Each row is followed by roughly how far along a hidden order it lies, from 0 to 20. A new part has a new order.
[ 32   5  -7   4  -6  -9 -18  -5   6 -60 -21   8   0  -6  -7   0  15   2
   4   6  -6 -16   1] -> 11
[  5   1  -4   2  -5  -7 -10  -3   6 -32  -4   9   0  -6  -1   6   8  -4
   2   2  -7  -4   3] -> 11
[ 52   3  24  16 -13 -10 -31  -7   0 -75  29   5   2 -15  -2  11   9  -9
  -5   6 -13   5   0] -> 19
[  2  -4  44   5  -4   9  16   4  16 -29  -8  12  -5   5   0   8   7 -18
   3   1 -17  -3   9] -> 8
[ 16  -2 -10  11  -2 -13 -12  -9   8 -13  26  16   2  -1   7  10   4  -6
   5  -2  -8   6   3] -> 13
[  5  -4   0  12  -5  -5 -10  -4   7 -20  26  14   3  -5  10  11   4 -12
   2  -2 -12   0   5] -> 13
[ 15  -2  55 -12   5  19  30   3   7  -5 -68   5  -3   6  -4  -1  -2  -2
  -1  -1 -13 -15  10] -> 0
[-22   4 -21  -6   1  -5  -6   3   4 -17 -11   6  -3   6  -7   2   5   3
   8   4  13 -11   2] -> 10
[ 18  -7  36  16  -5   7  -1  -3  17 -40  23  12   0  -2  11  13  -1 -17
   0  -2 -26   3   5] -> 10
[ 50   1  21   3  -9  -2 -24  -7 -10 -56  -1   8   3 -12  -6   9  14  -4
  -8   4  -5   4   3] -> 17
[ -4  -4  20   0   3  -1  13  -3  17 -12 -24  13  -2   6   5   0   2  -3
   6   1  -9  -1   6] -> 4
[-42   8 -19 -15  -6   1   2  12  -1 -26  -4   1  -8  10 -18   3  17  -4
   7   4  12 -25   5] -> 12
[ 22  -1  74 -10  -9  20  22   3   3 -24 -33   8  -3   5  -5   8   9  -3
  -9   0 -10 -13  10] -> 9
[-19   8   5 -19  -3   6   1   7  -2 -25 -33   1  -2  10 -20   3  17   0
   3   4  17 -27   6] -> 10
[ 13  -2  42  -5  -5   9  22   3   9 -20 -36  12  -3   6  -4   6   8 -10
   4   1 -16  -9   9] -> 6
[ -7  -3  11  14  -4   4  12   4  25 -56  15   9  -7   3  -2   5   3 -11
   9   4 -25 -19   5] -> 7
[ 38  -1  61   4 -11  15  -7  -3   4 -51   4   7  -2  -8  -2   8  10 -18
  -7   3 -18  -5   7] -> 13
[ 36  -5  55  16  -6   9  -6  -7  11 -50  15   7   1  -7  13   7   3 -11
  -4   1 -28   3   3] -> 11
[-19   0   5  -4  -1  -1  12   4  15 -19 -12   8  -5  10  -2  -1   6  -1
  11   3  -6 -13   5] -> 6
[  1   0  33  -6  -2   6  20   3  11 -24 -37   8  -4   8  -5   0   8  -7
   5   3  -6 -11   7] -> 6
[ 53   4  14   6 -11 -11 -33 -10  -6 -65  24   8   3 -15  -4   9  14  -9
 -10   5   1   4   1] -> 20
[ 18   6 -61   8  -2 -29 -53 -12  -3 -54  30   8   4 -15  -6   4  22  10
   7   3   3  -4  -2] -> 16
[-38 -14  26   9   6   3  27  -3  20  36 -44  20   3  10  27   1  -8  -7
   9  -7 -18  29   9] -> 2
[-59  -6   0  -2   9  16  24   6  18  24  -5   7  -4  18  10  -7  -8   4
  10  -3 -14  -7   6] -> 0
[-36   1 -23 -16   6  15  20   8  14  -4 -51   3  -5  13   1  -9   5   8
  11   1  -2 -15   4] -> 0
[ 56  -1  43  11  -9  -9 -33 -12  -9 -49  12  11   5 -12   7  10   7  -7
  -6   1   2  22   1] -> 20
[ -5  -8  49   6  -4  14  28   4  20 -13   1  13  -4   8   7  10  -4 -20
   4  -2 -18  -7   7] -> 5
[-31   4 -48  -1 -11 -13 -25   0  -7 -16  40   5   1  -3  -3   8  19  -9
   5   0   6   3   4] -> 19
[  8  -2   8  -8   4   6  20  -1  10 -16 -54   8  -2   5  -3  -3   2   3
   3   1  -9 -11   7] -> 1
[-36   5 -65  -5  -6 -20 -28  -1  -7  -9  25   7   2  -1   0   2  18  -1
   8   0  11   6   4] -> 17
[  7  -3  78  -1   4  18  31   2  12 -28 -37   8  -4   8  -3   5  -4 -12
  -4   0 -16 -21   8] -> 3
[-12   1  22 -11  -1   5  11   2   6 -10 -26  11  -2  11  -5   2   9  -8
   4   2   2  -6   8] -> 8
[-14   2  -9   4  -5  -1   0   3   7 -41  29   5  -2  -2 -10  13  12 -11
   2   2  -6 -21   5] -> 13
[-61   5 -17 -14   5  26  22  19  19 -10 -19  -7 -10  13  -9  -6   4   5
  14   4 -20 -47   5] -> 0
[-51   2 -44   3  -3 -11  -1   6   4  -4  36   5  -3   5  -2   4   9  -7
  11   1   7  -4   5] -> 14
[-68  -1  -6  -9   8  21  27  12  16  18  -8   0  -6  20   0  -4  -5   1
  13  -2  -3 -28   7] -> 1
[-60   2 -46   1   2  -2  -1  12  12 -49  28   6  -5  13  -3   3   3   1
  17   2   4 -17   4] -> 9
[ -6  -4 -51  21   4 -30 -23  -6  14 -10  53  17   2  -1  13   2  -3   6
  15  -1   1  11  -3] -> 11
[ 12   1  86 -16  -7  26  30   5   4 -33 -63   3  -5   6 -12   5   9 -15
  -9   2  -9 -22   9] -> 7
[-22   2  22  -6  -4  12  12   7   3 -33  -3   6  -5   9 -13   6   8 -10
   6   3   6 -19   7] -> 9
[-45   3  51 -26  -1  34  34  12   7   6 -49  -1 -11  20 -14   1  11 -14
   2   2   7 -28  11] -> 5
[ 15  -3  64   5   2  10  16   1  17 -37 -32  11  -4   6  -1   5 -11  -9
  -2   2 -21 -23   4] -> 3
[-62  -5  46  12  -1  28  42  11  19  -5 -36   4  -8  16   2  -3   0  -8
   8   1 -20 -10   9] -> 0
[ -3  10 -41  -5 -10 -14 -33  -2  -3 -39  21   4   1  -8 -18  12  24  -3
  -1   3  13 -16   2] -> 19
[-64   0 -77  13   2 -24 -22   4  17 -20  83   8  -4   4   7   4  -2   1
  22   2  -2  -1   0] -> 12
[-22  -3  18  -3   1  22  23   8  21 -23 -34   6  -6  11   4  -2   2  -5
  10   3 -22 -13   9] -> 1
[-23   4 -75  10  -7 -28 -36  -5  -5 -19  34   9   4 -11   1   7  15   3
   7   0  11   6   0] -> 18
[-65   5  -3 -18   0  14  16  17   6   5  -5  -1  -7  18 -16   0   4  -2
   8   2  10 -32   8] -> 6
[ 26  -3  24  11 -11   0 -17  -7   0 -34  38  13   3 -10   3  14   7 -20
  -7  -1 -10   7   6] -> 18
[ 42   2  53  -8  -5  13   3  -5   2 -45 -31   4  -1  -4  -3   5   9  -5
  -6   3 -11 -20   6] -> 10
[  8   5 -39   3  -8 -13 -39  -1  -8 -44  18   7   2  -6 -10   8  18   0
   0   3   4  -6  -1] -> 18
[-17  -1  64 -15  -4  30  40  15  19 -23 -44   1 -11  13  -8   3   5 -18
   4   3 -23 -28  10] -> 1
[-24  14 -25 -10  -2  -3 -18   7  -1 -34   3   3  -4   4 -18   4  15  -2
   7   4  11 -20   5] -> 13
[  6   0   7   1  -3   2  -2   0   5 -32  11  11   0  -1   1   9  11 -15
   0   2  -6  -7   5] -> 12
[-22  -4   7   1   0   7  23   5  20 -17  -6   9  -5   9   5   0   2  -6
   9   1 -14   0   6] -> 5
[ -5   9 -42  -3  -8 -13 -38  -4  -7 -49  26   2   1 -14 -16   9  22  -3
   1   3   8 -11   1] -> 18
[ 48  -2  40  15 -10  -4 -26  -9  14 -57  28   7   2 -13   9   9   7 -10
 -10   2 -19   5   1] -> 16
[ 34   1  18   8 -10   8  -9  -3   3 -72  -1   7   0  -9  -1  10  11 -10
  -6   4 -19 -15   6] -> 13
[  4   4 -21  -2  -5   3 -20   0   0 -31   5   5   1  -4 -12   9  16  -2
   1   1   5 -10   5] -> 13
[-32   7  15 -12  -6  21  15  13  19 -39 -18   0 -10  12 -15   4 -22 -12
   4   6  -4 -36   7] -> 9
[ -5   3   8  -2  -4  -4   0   2   8 -40   5   7  -2  -5  -7   9  10  -5
   6   3  -3 -18   4] -> 11
[-48   1 -50   9 -10  -9 -21   5   5  -4  62   6  -1   0   2   8  14 -13
  10   0  -6   4   4] -> 18
[-38  11 -25 -32   3   8  14  14  -2   7 -48  -3  -6  16 -21  -5  17   5
   7   5  21 -41   5] -> 6
[-23   5 -20  -3 -11   1 -15   5  -2 -55  34   2   0  -5 -12  11  17 -15
   0   2   2 -15   5] -> 16
[ 42  -1  21   5  -5  -1  -9  -8   9 -50 -12   9   1  -6   3   3   6  -1
  -1   3 -16  -3   1] -> 10
[  3  -4  14  11  -5  -5  -5  -6  11 -36  14  12   1  -6   4   8   6 -10
   2   0   0   1   3] -> 11
[-62   7 -32 -19   4  -1   2   9   2  -4 -16   0  -6  19 -13  -5  10  10
  11   3  18 -24   4] -> 7
[ -7  -1 -19   9 -11  -8 -23  -4   0 -27  44   8   3 -10  -3  16  12 -20
  -3  -1  11   5   3] -> 20
[ 33   2  60  -4   2  12  17  -2   5 -32 -53   3  -4   3  -9   4   5  -4
  -8   3  -9 -13   5] -> 6
[-57  -4  28  -1  -3  24  32  13  28 -15 -21   3  -9  17   2  -3   1  -7
  15   3 -22 -14   9] -> 1
[ 46  -5  81  -3  -9  10  -4 -10 -10 -10  -8  10   7  -9  11  11   8 -15
 -15  -3  -3  22   6] -> 16
[ -7  -8  49   0   5  20  43   3   9   7 -28   9  -2   9   3   5 -12 -11
  -4  -4 -19 -12  10] -> 0
[-33  -1  25 -12  -2  27  32  14  18 -11 -30   4  -8  16   0  -4   5  -6
  10   3 -16 -13   9] -> 1
[ 50  -1   5  19  -3 -10 -27 -13  10 -67   7  10   5 -14  15   1   4  10
  -1   2 -19   5  -1] -> 12
[ 18  -5 103   4  -3  26  30   1  14 -18 -26   7  -2   1   2  10  -2 -22
 -10  -1 -21  -4  10] -> 7
[-30   4 -72   8 -11 -13 -28   1   2 -32  76   6  -1  -6  -1  10  19 -10
   8   1  -1   0   3] -> 20
[ 37   0  29  14 -14   4 -14   2   8 -73  52   5  -1 -10  -3  15  11 -20
  -5   6 -20  -8   5] -> 18
[-51  14   2 -38  -6  25  22  21  -8 -16 -53  -7 -13  19 -36  -3  22  -4
   2   8  23 -50  10] -> 8
[ 60   1  46   4 -10   2 -28  -7  -4 -54  -2   8   3 -11   2  12   9  -8
 -10   3  -6  12   3] -> 17
[  7   3 -41  11  -6 -18 -33  -3   3 -52  41   7   1 -10 -10  12  14  -6
   4   3  -7 -13   0] -> 16
[ -1  -2  28  -4   3  16  25   2  14 -20 -48   3  -5   9   0  -2   3   0
   8   2 -14 -12   7] -> 1
[ 26  -2  16  13 -12  -7 -18  -4  -1 -41  38  11   2  -9   0  14  10 -18
  -5   1 -13   7   5] -> 18
[ 23  -2  44   6  -8  15  -4   0  13 -50   0   8  -2  -4   1   8   9 -11
  -2   3 -22 -10   7] -> 11
[ 42   3  48 -17  -2   5   7  -4 -11 -20 -72  11   4  -5  -3  -1  13   1
 -11   1   8   1   6] -> 9
[ -4   2  15   5 -15  16  -9   8  11 -56  27  -2  -5  -3 -11  16  12 -23
  -1   3 -20 -27   6] -> 15
[-65   1  11 -15   7  25  28  16  17  15 -12  -2  -7  24  -5  -3  -1   3
  11   0  -3 -34   6] -> 1
[  8  -5  34   2 -10  14   7   7   7 -38   0   7  -4   1 -10  12  13 -19
  -2   3 -13 -20   8] -> 12
[-24  -5  37   0  -3  15  26   7  19 -22 -23  10  -5  11   3   3   1 -12
   6   0 -10  -5   8] -> 5
[ 57  -4  24  18  -7 -18 -35 -18 -12 -14  23  18  11 -12  16  12   7  -2
  -9  -2   2  33   0] -> 20
[ -6   4 -14  -1 -11   1 -14   4  -3 -30  27   4  -1  -4 -10  10  16 -17
  -5   1   0 -18   4] -> 16
